In the rows, zero is written as 128.
Each row is followed by its class; each block has classes of its own.
[192  94  38 162 119 135 177 125 142 117  98 132 108 107 144  82 108  77
  83 190 109 133 112 181 136 148 106 114  77 161  88 119  94 146 156]
k_62
[128 159 122 110 129 122 166 172 121 128 116 130 127 145 105 133  81 126
 124 120 115 150 112 125 164 165 120  99 114 167 144 144 137 151 151]
k_355
[162  93  88 122 129  80 137 118 127 135 122 121 109 103 100  75 106 120
  57 163 114 127 102 158 142 120 113 127  72 125 118 155 122 143  86]
k_62
[136 191 102 138  97 143  72 166 136 130 102 140 139 123 122  96  89 126
 103 130 144 155 131 179 107 133 124 136  99 184 108 125 118 147 139]
k_486
[ 91 153 134 122 126 101 154 145 105 117 156 109  97 137  92 115 109 131
 124  95 122 139 124 110 134 142 136 108 135 134 122 163 146 160 145]
k_845
[156 109 117 124 114  53 127 140 101 148 136 110  79  75 120 112 132 146
  86 160 143 160 112 146 107 112 124 136  84  85 136 139 141 130  63]
k_194
[172 105 104 165 122 129 142 109  82 158 131 127 192  91 173 109  73  90
  80 215 124 145  82 121 134 121 150 137 141 118 115 105 102 131  60]
k_201
[193 102  76 113 144 107 100 154 142 117 124 129 106 104 121  73  95 151
  71 184 110 133 125 157 135  97 125 130  73 141 147 182 147 138 104]
k_486
[155 122  87 112 120 126 120 159 132 125 106 127 128 140 113 110  62 136
 115 105 104 163 123 140 159 168 117 110 123 118 123 161 133 155 122]
k_596
[158  99 125 131 128 154 138 118 120 115 133 133 153 101 161 109 153  75
 104 181 125 131  93 113 192 150 151 140 139 157  97 101  78 135  87]
k_845
[138 169 169 124 110 133 100 155  77 142 172 134 125 108 135 156 140 131
  86 165 144  82  95 138 121 101 157 145 137 112 144 112 109  98 108]
k_76
[105 138 143 186 159 170 153 132 116 125 114 108 127 135 134 129 133  93
 170 124  90 148  91 144 104 191  97 111 104 175 153 108 120 128 187]
k_44
[154 116 103 122 144 150 171 135 126 124 108 128 147 126 154 122 127  90
 145 184 114 127  96 115 144 141 145 107 160 179 115 107  83 125  89]
k_44
[171 102 121 103 124 138  91 157 111 156 109 132 156 113 136 132 105 129
  69 233 132 146  76 140 139  84 158 158  80 147 125  76  81 105  63]
k_194
[131 138 100 125 117 115 130 142 128 131 118 131 113 160  99 143  68 131
 154 129 132 158 131 118 147 181 135 112 125 139 130 139 134 154 111]
k_194
[172 103 133 124 146 153 149 110 143 116 116 135 137 113 153 126 153  91
 135 173 133 129 104 114 173 163 137 133 147 166 115  94  95 141  83]
k_194
[155 143 114 117 115 175  65 180  66 192 121 119 171 156 140 171  98 132
  57 197 122 153  74 139 136 118 147 133  74 109 137 109 122 128  71]
k_486
[171 117 121 185 140 185 105  81 122 106 164 103 137 135 141 112 121 113
 146 134 125 144 139 168  87 148 144 124 140 111 120 163 154 152 212]
k_486
[112 151  61 220 200 134 125 139 106 114 148 147  92 159 164 116 185  15
  88 105 142 163 113 145 134 183  82  99 128 181 116 134 131 195 117]
k_440
[ 91 168 183 170  13  82 161  82  97 143 126 137 179 154 120 124  98  96
 135  99 225 180 131 131 106 157 121 141 121 110  71  82 113 160  78]
k_62
[170 142  94 121 161 197 115 132 110 136 131 137 131 118 123 157 163 124
 120 116  88 105 162 129 138 156 102 104 118 190 159 117 104 101 113]
k_76
[149 128 109 126 115  66 119 148 111 126 149 134  92 120 113 110 116 118
  99 152 139 151  99 168 105 102 119 120 102 128 131 154 134 109 122]
k_355
[103 136 192  93 127  95 107 158  73 169 130 109 137 141 121 179 135 193
 162 162 142 102  83 118  92 102 165 123 131 130 147 109  93  90  42]
k_44
[152 100 112 116  93  55 157 111 117 128 139 108 100  98 102  81 100 134
  83 149 142 129 101 157 100 108 117 134 101 104 104 152 132 125  98]
k_62
[141 100  85 130 151  54 125 154 110 132 127 113  93 105 143 100 129 145
  69 135 123 148  98 136 112 101 124 131  89 122 150 172 146 154  71]
k_440
[ 46 220 159 158 140 128  93  96  89 200 135 101 189 128  93  82 192  68
  37 126 167 149 130 119 125 140 139 130 146  94  62  67 113 175   9]
k_201
[184 149 103 105 159 191 120 138 120 139 133 145 162 131 107 138 148 144
 143 135  94 103 162 110 151 146 106 110 116 209 165 103 114 107  90]
k_486
[140 128  94 103 153 152 146 161 129 119 106 139 141 149 107 140  86 160
 110 141 102 137 133 102 161 136 130 105  97 130 118 153 143 155 147]
k_486
[151 127 127 145 104  67 157 138 102 137 135 115  98  88 105  97 100 147
 122 155 143 148 131 150 102 115 111 144 116 111 124 152 147 120 109]
k_201
[181 152 113  99 141 177 118 153 133 129 101 145 161 136 101 157 156 138
 147 135  91  94 166 141 165 130 108 127 109 220 170  80 103 110  78]
k_466
[162 171  95 119 145 167 152 160 123 119 119 140 149 144 110 142 151 130
 152 127  88  96 132 119 162 129 102  87 131 231 186 102  90 116  96]
k_44
[126 189 122 154  80 144 116 107  96 112 184 124 155 102 137  98 157  68
 147  78 176 149 168 129 100 178 115 135 228 134 103  76 118 133 119]
k_596
[105 129 127  85 146 101 113 132 130  90 140 124 166 125 146  96 110 147
  80 191 165  83 119  94 150  77 186 127 150 153 103 121  84 139  80]
k_845
[166 114 102 117 112  90 148 128 144 106 130 116  89 109 121 107 129 144
 118 138 116 126 107 137 123 114 126 124 120 135 140 140 133 135 118]
k_194
[157 114  92 118 148  92 113 140 140 114 130 135 109 110 102  75 110 150
  74 169 125 134 122 142 115  91 127 128  83 118 111 170 143 131 111]
k_486
[133 125  95 136 140 132 160 149 134 113  97 128 127 136 107 136  97 117
 129 126 109 154 146 129 155 168 123 119 116 130 113 144 147 168 141]
k_466
[192 131  91  84 137 175 131 157 114 131 118 159 139 136 114 154 132 133
 149 126  87 118 163 133 148 116 104 109 133 193 155 106 103 104 106]
k_596
[115 136  90 131 130 103 147 162 132 120 115 122 122 144 107 118  60 149
 131 111 127 156 149 118 156 168 100 108 121 112 127 166 158 154 141]
k_201
[204 147  81 123 168 182 110 173 108 134 115 158 155 140 143 190 149 143
 144 132 106 102 145 151 166 119 110 111 104 219 191 115  94 110 114]
k_440
[176 147 109  96 160 170 147 165 111 137 103 153 146 142 130 186 163 138
 168 107  88 102 146 129 156 130 108 113 116 229 175  92 102 117  94]
k_440
[165 126 109 213 148 154 151 101  98 118 126 143 120 127 104 139 124  62
 189 143  95 165 107 192 101 174 111 107 116 163 104 121 100 129 163]
k_44
[191 149 122  78 132 190 140 148 127 128 125 139 135 131 125 183 175 161
 185  97  93  96 157 103 158 137  98 107 143 250 201  78  98 100  96]
k_194
[176 163 124  97 141 200 136 167 114 145 116 142 132 119 131 162 156 139
 122 104  76  93 144 137 141 127 105 102 107 220 165  93  93 104 111]
k_76
[125 141  87 122 149 114 172 162 115 119  88 121 130 129  91 132  80 141
 135 138 101 153 137 121 168 166 123  91 107 141 138 157 131 170 117]
k_44
[170 158 104 122 163 171 119 150 113 147  94 170 169 123 134 172 160 129
 149 135 108 110 158 134 166 131 119 126  98 230 173  92  88 117  87]
k_440
[ 82 211 142 187  60  97  70 123 121  97 179 129 139 148 125 116 128  91
 100  34 182 183 109 175 119 139 111 116 144  85 124 157 159 158 206]
k_355
[176  88  70 178  97 142 118 109  98 127 126 124 127 142 102 134  89 114
 140 128 104 193 107 179  86 163 117 124 115  85  63 122 107 121 155]
k_596
[179 172 107 113 139 169 129 129 134 116 139 160 175 139 106 141 146 107
 144 115 109 109 144 135 171 139 104  95 138 218 165 100  94  98 121]
k_355
[121 198 150 121  96 113 135 204  74 140 169 130 136  92 125 137 103 155
  89 137 173 137 148 121 138  73 121 143 150 130 173 127 149 126 151]
k_201
[101 195 154 170  88 135  76 109 132 145 190  80 159 133 124 100 142 100
 133  53 169 134  99 162  45 153 133 130 202  82 104 102 132  89 145]
k_466
[183  89 108 123 149 159 135 120 125 135  82 149 158 135 156 156 164  98
 140 173 114 135 122 148 162 132 145 139 103 160 103  92  89 140  74]
k_440
[ 88 140 156 124 138 122 135 117  74 156 147 118 170 104 106 111 120 111
 101 187 135 142 157  99 127 116 160 159 142 103 105  81 135 151  85]
k_201
[132  98 101 103 139 103 101 176  77 148 131 167 115 102 147 176 111 139
  85 206 147 165 115  91 163  98 159 143 107 133 129 114 100 129  63]
k_194
[194 152 129 103 130 172 146 143 122 116 134 153 129 132 124 178 167 143
 179 118 105  95 151 123 160 127 106 111 134 229 186  80 100 113 108]
k_194
[153  90 150 112 158 178 163 109 140 125 119 153 121 105 153 125 167  80
 137 135 101 128 128 109 148 158 139 128 149 167  78 104  90 119 103]
k_76
[127  86 106 125 140 111  98 141  94 162 115 155 136 135 130 133  82 130
 138 232 137 164 121 105 109  94 151 141  99 185 171 147  99  79  60]
k_44
[153 133 164 127  97  97  70 116  99 156 161 157 148 153 144 130  91  94
 150 161 141 134  83 156 110 121 146 135 128 173 169 129 116  92  58]
k_355
[163 118 104 152 107 152 108 113 115 107 117 127 117 129 130 127 140  74
 139 136 111 145  77 173 125 163  91 136 112 200 113 117  91 103 117]
k_845
[168 117 110 127 114  55 145 134 139  96 121 126 111  87 104  73 106 145
  87 146 139 136 119 162 135  84  93 143 104 110 121 167 145 127 102]
k_201
[184 154 114 106 161 191 120 130 126 125 133 154 169 154 111 152 144 100
 156 143 102 101 129 136 165 148 101 102 133 249 180  99  91  83 115]
k_355
[168 108 119 109 127  88 137 139 139 118 122 128  91  76 141  87 121 133
  76 135 115 123 121 159 116 104 123 122  96 113 119 163 128 123  96]
k_76
[161 145  77 125 108 122 122 138  97 123 164 140 179  89 126  81  84  71
  62 186 175 135 137 137 155 135 134 142 153 171  97  76  79 137  71]
k_62
[122 126 100 102 102 101 145 137 143 127 118 109 124 134  98  85  74 137
  88 112 130 140 125 135 142 144 115 120 104 130 117 151 137 152 135]
k_62
[201 136  91  77 112 168 128 166 115 133 107 155 144 136 111 156 134 152
 144 131  87 112 151 149 132  96 101 113 114 188 147  85  91  88 101]
k_596
[ 92 176 189 149 113  78 109 140 152  73 162 185 105 144 161 136 133  91
 163  87 227 139 128 135 179 151 130 120 183 131 121 188 139 143 179]
k_355
[133 102 156  86 126 194 136  90  83 184 139 124 161 162 124 168 113 131
 178 132  65 121 141  88  49 123 152 121 135 197 145  73 103  72  74]
k_76
[165  86  95 130 136  68 142 140 132 136 112 110  87  94 124 104 135 145
  89 169 121 136 120 163  97  98 135 128  85  77 106 157 140 125  89]
k_466
[172 160 120 109 138 163 125 144 110 129 127 137 170 119 110 162 123 175
 167 111 112  99 177 123 164 136  99 115 143 195 177 110 113 107 105]
k_201
[112 116  96 136 156  99 172 134 101 122 128 114 111 161 111 143 109 122
 133  96 112 154 107  92 137 176 120 113 137 128 134 164 159 173 109]
k_440
[190  87 116 121 118 160 179  99 141 114 112 136 160 117 157 125 125  94
 116 162 128 107  89 128 187 156 132 122 146 153  92 115  83 138 115]
k_62
[207  95 105 135 153 198 131 113 136 122 121 166 152 122 158 129 149  77
 135 179 101 130 111 135 169 144 142 126 137 171  92 115  95 131 112]
k_486
[120 137 106 149 128 173 114 123  97 137 113 154 133 126  91 149  77  83
 118  95  89 205 163 177  82 135 120 123  81 124  78 126 132 134 198]
k_76
[152 177 150  96 124 182 122 170  96 130 157 134 146 129 122 163 161 140
 143 104 100  89 116 113 165 121 118 115 143 238 181  91  86 100 112]
k_845
[143 164  76 198 130 118 115  96 124  69 202 118 127 140 122  96 157  58
  92 127 178 130 118 125 164 177 126 114 197 104 100 116 122 186 118]
k_194
[176 165 133 100 119 173 150 141 121 133 116 162 157 141 127 170 171 114
 167 123 101 105 136 128 176 145 106 104 127 234 167  79  91 103 106]
k_355

A new block, with new classes.
[134 136  95 105  95 185 176 116 161 106 105 165  89  87 106 110 135 162
 122 157 115 117 140 115  86 158 135 141 165 186  96  60 151 181 143]
k_697
[103 138 128 151 141 102 212 113 164 107 184 132 128 163  67 140 146 146
 138 116  85 153 140 128 140  85 110 160 198 165 145  76 151 101 137]
k_862
[137 112 157 136 175 103  86 151 153 116  92 102 153 175 102 112  73 165
 146 150 123 143 132 115 194 111 106 184 144 167 134 133 155 192 115]
k_882
[106  54 111 150 119 190 148  89 197 135 129 130 117  87 113 130 124  45
 141 150 155 200  72 163 185 158  51 206 158 200 102  66 121 121 118]
k_882
[101 132 127 120 140 169 138 120 147 158 120 157  92 125 133 124 131 126
 128 142 131 145  97 131  92 111 140  89 111 118 147  87 126 129 115]
k_832
[105  69 134  90 151 110 110 119 145 122 136 130 107 163 137 138 145 179
 167 145 117 127 132 166 108 144 116 153 162 154 115 116 132 138  97]
k_401
[150 180 119  95 129 138 135 122 116 115 180 139 126 125 181 147 198 143
 147 141 135 108  88 122  89 143 144 146 123  87 155 162 138 101 157]
k_602
[161 116 130 180 105 100 107 144 131 106  88 132 115 126  70  56  89 128
 145 141 123 136  82 107 121 150  98  77 118 185 145 115 140 178 157]
k_354
[143 132 142 160  62 111  92 133 149 112 101 165 108 131 120 117 120  77
 132 133 153  82 181 130  98 153 165 138 135 157 139 146 121 155 192]
k_971
[193 138 161 138 178 163 122 115  76  90 135 175 103 108 142 157 115 126
 119 117 149  98 167 160 139 145 151 164 143 116 111 108 136 163 153]
k_971
[125 149 184  92 156 128 138  92 116 137 155 128 111 124 114 133 126  90
 112  75 167 120 153  86 166 100 129  97 182 152 103 106 145 180  97]
k_882
[138 121 136 143 189 137 125 132  92  83 187 130 113 114 112 133 108  99
 142  95 127 150 137 168 222 105 136 161 139 117  86 121 123 118 134]
k_882
[152  88 143 138 163 136 122 126 108  95 103 123 118 103  87 136 127  98
 134 128 137 137 168 185 140 136 116 169 116 121  78 125 125 164 129]
k_877
[143 161 155 147 118 157 143 185 138 148 107 135 133 111  68  66  95 173
 106 132 202 145  96  96 168 189 150 116 119 153 121 120 127 136 108]
k_697
[112 106 117 148  88 107 105 115 124 110  75 182 131 130  99 114  95 128
 121 140 117 132 140 135 143 140 110 137 174 150 126 142 134 194 143]
k_862
[131  89 112 113 168 141 124 173 185 105 159 102 131 131  99  99 146 126
 143 120 145 163 161 133 142 149  96 206 114 148  81 146 119 146 149]
k_697
[129 104 129 139 149  97  90 166 123 126 114 139 112 178 155 150 124 108
 132 106  98 118 157 171 128 117 111 130 119 146 114  96 121 148 136]
k_401
[106 119 155 172  80 144 100 142 157 136  86 199 138 168 123  95  87  52
 114 114 146 137 159 113 146 138 112 135 138 133 129 144 112 175 160]
k_862
[137 120  64 135 136 130 151  97 113 104 173 161 121 147 104  86 114 114
 161 139  83 147  60 144 144 163 140 127 100 120  87 127 105 102 167]
k_401
[112  90 111 198 138 136 168 133 144 142 100  98 137  91 106 126 128 103
  93 153 102 160  87  85 138  70  62 123 134 138 171 108 143 134  88]
k_354
[161 165 127 137 134 139 123 149 166 179  82 149 157 130 124 109  88 120
  83  92 147 129 163  86  95 168  92 119 180 201 142  86 117 133 173]
k_832
[144 111 105 110  85 113  44 190 140 152 106 135 101 136 137  81 124 138
 133 162 140 132  91 113  98 153 125  67 101 174 107 154 125 157 133]
k_354
[104  80 108 140 139 148  86 172 155 179 100 115 101 138 146 176 109 149
 109 158 113 163  79 153 136 137 126 153 169 160 166  82 124  99  78]
k_401
[149 123 106 185 111  80 173 190 161  93 126 112 134  77 135 166 175 192
 111 138 143 122 180 146 119 118  74 183 175 186 105  86 153 120 125]
k_697
[182 122 107  54 122 132  92 178 175 135 142 129 147 136 126 132 135 103
 126 110 114 116 128  77  79 175 111 137 135 160  95 137 130 109 176]
k_697
[165 128 150 103 182 125 120 124 119 129 125 126 150 153 178 153 143 157
 152 160 152 129  97 115  96 152 129 163  75  35 126 190 142 128 129]
k_877
[142 119 133 144 129  44  80 136 105  53  81  86 176 138 106 121 146 102
 144  98  96  80 162 170 157 117  81 191 113 139 181 193 140 177 174]
k_602
[ 85 121 162  91 168 185 136 139 144 147 123 114 108  96  68 106 139 147
 133 147 134 131 103 128  95 126 143  81 131 130 171  93 135  89 107]
k_832
[129  93 128  99 180 169 161 128 111  96 128 109  91  98 117  69 104 181
 176 137  94 125 154 143 113 147 141  71  84 108  78 111 121 165 129]
k_354
[104  97  67  85  91  22  53  74 123 101 117 163 134 108 158 132 182 181
 143 151 148 119  63 134 117 145  86 143 167 153 146 216 144 163 124]
k_832
[110  72 184 129 175 189 110 175 184 179  65 122 156 129  98 122  96 140
 127 160 129 147 151 124  78 118  75 117 135 144 163  83 124  84  97]
k_832
[120  97 141 132 151 170 104 150 117 157  31 176 131 127  94 161 118  82
  82 165  77 118 151  76  84 124 129 147 147 102 138 110 146 228 144]
k_401
[171  74 166 147 178 147 162 136 136 101  69  98 152 104 141 149 118 112
 122 136 130 119 126 128 114 102  47 143  61 103 112  94 154 180  80]
k_697
[155  52 179  76 145 169 142 165 186 130 147 136 134 119  78 156 148  74
 138 128 129 141 108  78 134 130 119 134 101 122  64 105 131 113  74]
k_697
[166 173 139 118 168 158 100 160 140 119 102  91 157 131  92  78  98 135
 115 136 119 119  97  69 199 145 132 132 100 161 133 135 128 192 119]
k_602
[101 137 106 154 111 149 101 154 161 165 143 145  71 139 137 146 115  82
 107 118 142 186 104 146 128 121 132 128 164 149 148  91 118 149 142]
k_862
[162 144 126  76 151 129  82 184 119 104 151 127 158 124 128 146 188 102
 117 118  93  98 162 129 144 119  99 152 130 156  90 142 127 121 151]
k_602
[160 110 151 109 123 126  85 117 130 102 145 150  99 148 108 119  79 125
 133 127 109 100 175  90 108  78 149  74 185 156  81 128 136 192  96]
k_862
[ 93 135  98 134 113 100  94 115 194 110 157  97  66 171 146  89 126 126
 158 129 123 113 116 108 115 129 149 127 150 193 154 115 127 181 142]
k_401
[107  60 136 102 178 203 148 114 170 155 113 134  86 131 117 152 124 110
 143 173  86 152 110 111  90 124 131 133 127 118 103  62 130 177  88]
k_401
[139 113 171 145 140 169 149 147 103 124 121 171 135 134 108 145 115 177
 133 189 115  99 132 146 148  93 166 113 103 102 119 104 139  77  74]
k_971
[162  99 140 111 139 175 134  95 108 109 166 158 145 146  94 115  94   6
 125 108 109 118 156 122 154  82 136 145 120 115  56 142 118 127 136]
k_882
[130 105 121 133 144 216 174 161 176 143 132 110 155 157 160  98 140  77
 116 165  96 120 134  97  91 107  99 175  70 116 142 132 132  88 139]
k_354
[151 111 105 100 155 110 102 149 176 113 135  90  58 139 187 154 101 194
 151  90 115 141 145 173 105 120  93 122 163 207 123  38 139 163 109]
k_697
[120 221 152 135 129 128 190 153 128 140 124 136 156 163 100  85 150 155
  91 106 157 108 119  77 102 125 115 127 125 132 193 121 162 117 160]
k_697
[120 141 135 114 180 210 132 143  79  91 151 173 106 129  85  99 114 147
 119 135 110 139 147 197 168 129 128 149 154 140 102  89 133 127 139]
k_862
[105 100 118 158 116 130 127 103 161 160 158 152  76 139 144 134 138 165
 121 143 184 162 133 136 121 133 127 163 226 189 111  99 120 160  69]
k_401
[126 136  85 204  75 114 175 127 190 132 154 143  93 162  92  97 120 103
 131 143 149 149 130 115 151 157 185 191 144 184  94 108 110 176 146]
k_401
[ 71  64  89  92 162 143  54 131 184 141 129 110  48 152 120 115  96 152
 187 167 105 176  90 120 111 172 203 158 130  99 144 162 107 207 138]
k_401
[152  97 136 108 145  61  64 153  97 123  87 134 118 111 129 186 106 112
 147 113 109 131 152 136 124 131 141 115 140  96 102 149 142 198 165]
k_882
[142 145  84 138 162 161 123 132 116 150 162 133  96 173 150 112  65 145
 119 125 101 149  71 130 171 127 175 120 124 136 120  98 105 115 102]
k_401
[156  81 141  65 122 145  69 171 146 130 117 148 133 160 162 131 114 143
 119 110 162 115 164 148 140 153 126 177 138 155  84 159 123 138  88]
k_697
[170  66  75 147 139  92  68 123 106 148 111 100 113 150  79 138  91  70
 107 136 100 150 125 160  89  92 105 138 141 166  94 130 117 188 117]
k_401
[148  78 152 139 121 151 167  84 128 133 112 122 123 107  38 154 149  65
 121 175 138 143  94 135  86  94 125 148 124 113 118 116 150 133  81]
k_877
[147 105 132 109 149 128 109 170 124  94  98 110 135 143  91  72 106 190
 164 169  77 102 119 127 104 143 126 105  99 147 140 137 151 133 148]
k_354
[133 101 145  98 151  96  69 178 135 135 104 150 161 132 102 166 158 133
 116 142 121 118 123 111 109 126 122 159 146 119 158 170 144 109 139]
k_832
[130 124 125 134  78  36 123 143 222 116 148  85 122 137 109 112 162 148
 161 151 157 104 101  85 117 123 146 108 108 198 127 137 140 141 105]
k_832
[125 176 126  98 168 153 114 144  85 161 119 105  96 101 134 128 159 148
 122 136 141 143 109 141  89 123 142  76  95  84 140 127 127 183 128]
k_602
[117  84 175  77 146 153 179 108 129 157 157 134 150 183  75 138 120 130
 156 143 120 139 151 156 120  82 141 142 142 123  91 109 141  76  76]
k_882
[ 92  84 154  82 167  75  71 174 113 121 136 134 123 179 144 108 173 136
 162 100 125 134 178 154 102 115  99 119  99  90 123 200 127 156 155]
k_354
[ 87  99 166 106 231 119 105 144 139 138 129  62  99 121 113 125 148 147
 143 115 159 161 101 122 157 156 106 132 116 112 151 123 130 192  96]
k_401
[113 136 100 108 124 177 142 147 143 133 155 106 106 132 207  93 121 184
 131 161 137 115  73 109 161 144 177 127  87 113 147 160 127  99  80]
k_354
[154 115 127 114 138 143 202 131 151 123 140 143 164 134 106 144 128 169
 137 159 111 135 127 121 141 157 125 167 139 134  76 106 142 115 115]
k_862
[123 108 114  90 136 147 166  82 120 150 109 177 117 140 137 152 118 187
 132 138  79 118 132 130  74 148 116 114 209 158 122  61 140 129 117]
k_401
